data =
array([[ .18, -.34,  .13,  .12,  .06,  .23],
       [ .37, -.56,  .26,  .37,  .03,  .32],
       [ .05, -.12,  .04,  .02,  .04,  .09],
       [ .02, -.05,  .02,  .01,  .01,  .03],
       [ .04, -.07,  .03,  .02,  .01,  .05],
       [ .23, -.38,  .16,  .20,  .04,  .23],
       [ .41, -.68,  .29,  .34,  .08,  .41]])
The entry just left of .20 -> .16
The entry just right of .20 -> .04
The entry just left of .32 is .03
What is the entry directly above -.56?
Answer: -.34
The entry just right of the smallest entry: .29
The first entry, reading row by row: .18
What is the smallest entry in the last row?
Answer: -.68
What is the top-right entry?
Answer: .23
The entry directly above -.68: -.38
The last entry, reading row by row: .41
The bottom-left entry is .41
The entry just right of .34: .08
What is the 4th entry in reading order?
Answer: .12
What is the second entry on the main diagonal?
Answer: -.56
The entry just left of -.05 is .02
What is the entry just right of -.12?
Answer: .04

W =
array([[ -69.246,  -74.626,  -78.989,  -69.023],
       [-120.248,   -6.154, -128.266, -115.741],
       [ -65.507,  -74.295,  -64.400,  -65.243],
       [ -67.781,  -74.590,  -72.399,  -67.496],
       [ -93.853, -192.256, -189.541,  -90.810],
       [ -48.016, -203.096,  -76.495,  -47.162],
       [ -91.919, -176.028, -145.868,  -87.634],
       [ -74.706,  -60.243,  -86.302,  -74.354],
       [ -70.031,  -54.149,  -71.326,  -69.973],
       [ -68.022, -144.643,  -87.577,  -66.127],
       [-117.731,  133.991,  -71.217, -115.510],
       [ -35.655,   16.681,   78.891,  -36.667],
       [-142.033,  -51.031, -212.827, -136.333],
       [-143.870,  267.621, -156.815, -145.612],
       [ -77.667, -184.332,  -89.343,  -72.867],
       [ -65.417,  -45.793,   -1.733,  -63.073]])
Indices start at 0.
The entry in row 2 and column 1 is -74.295
The top-right entry?
Answer: -69.023
The entry in the top-left corner: -69.246
The entry directly above -69.973?
Answer: -74.354
The entry directly above -145.868 is -76.495
The bottom-left entry?
Answer: -65.417
The entry in row 2 and column 0?
Answer: -65.507
The entry at row 1, column 2 -> -128.266
The entry at row 0, column 1 -> -74.626
The entry just left of -65.243: -64.400
The entry directly below the largest entry?
Answer: -184.332
The entry at row 0, column 2: -78.989
The entry directly above -212.827 -> 78.891
The entry directly above -48.016 -> -93.853
The entry just right of -74.706: -60.243
The bottom-right entry?
Answer: -63.073
The entry just left of the largest entry: -143.870
The entry just right of the smallest entry?
Answer: -136.333
The bottom entry of the column that holds the largest entry?
Answer: -45.793
The entry just right of -145.868: -87.634
The entry just right of -71.217?
Answer: -115.510
The entry just left of the smallest entry -> -51.031
The entry just right of -87.577: -66.127
The entry at row 1, column 0?
Answer: -120.248
The entry directly below the smallest entry?
Answer: -156.815
The entry just left of -67.496?
Answer: -72.399
The entry directly above -72.867?
Answer: -145.612
The smallest entry?
Answer: -212.827
The entry directly below -144.643?
Answer: 133.991
The entry at row 1, column 1?
Answer: -6.154

Questions about the row below.
1) Which number is the third entry from the right?
2) Which number is the entry just left of -21?
3) Which number is the 1st entry?
[ 10   7  38 -21  -5  -1 -35  47]
1) -1
2) 38
3) 10

[[-.18 -.01 -.16 -.04  .04 -.10 -.24  .09 -.15 -.04 -.19 -.16  .00 -.18
  -.06]
 [-.05 -.05 -.21 -.18 -.10 -.01  .00 -.03 -.07 -.10 -.13 -.07  .00  .02
  -.13]
 [-.05  .09 -.12  .12 -.05  .09 -.14  .05  .01  .05  .12 -.09  .01 -.13
   .21]
 [ .00  .20  .35  .54  .23  .05 -.23  .15  .11  .28  .33  .03  .01 -.24
   .48]
 [-.14 -.04 -.62 -.33 -.32  .08 -.11 -.03 -.13 -.19 -.16 -.25  .01 -.07
  -.11]
 [ .15  .01  .24  .08  .05  .04  .19 -.05  .12  .06  .14  .17  .00  .15
   .04]
 [ .01 -.07  .22 -.03  .14 -.14  .07  .00 -.03 -.01 -.13  .09 -.01  .07
  -.17]]
The entry just left of the centre entry?
Answer: -.23
The entry just right of the largest entry?
Answer: .23
The entry at the centre is .15
The entry just right of -.32 is .08
The entry just right of .22: -.03
The entry just right of the smallest entry: -.33
The entry just right of .17 is .00
The smallest entry?
Answer: -.62
The entry just right of the centre entry?
Answer: .11

x = -.57 -.17 -.39 -.28  .29  .24 -.45 -.05  .08 -.37 -.41 -.35 -.11 -.24 -.05
The third smallest entry -> -.41
The entry just right of -.24 is -.05
The entry just left of .08 -> -.05
The minimum?
Answer: -.57
The second entry from the right is -.24
The entry just left of -.45 -> .24
The third largest entry?
Answer: .08
The maximum is .29

Questions about the row below.
1) The entry just left of -9.89?
2) The entry just left of the smallest entry?
3) The entry just left of 6.92?
4) The entry just left of 7.10?
[ 15.42 -11.67   6.92  -9.89   8.87  -8.67 -13.51   7.10]
1) 6.92
2) -8.67
3) -11.67
4) -13.51

M = [-16.371  -7.619 -10.415 -18.222  11.576 -12.795   1.400]
What is the entry just right of the centre entry?
A: 11.576
The entry just right of -7.619 -> -10.415

Questions about the row below.
1) Which number is the entry just left of -16.978?
2) Which number is the entry just right of the centre entry?
[ -9.599  10.541 -16.978 -11.611  -4.490  -1.093   2.134  11.116   2.229]
1) 10.541
2) -1.093
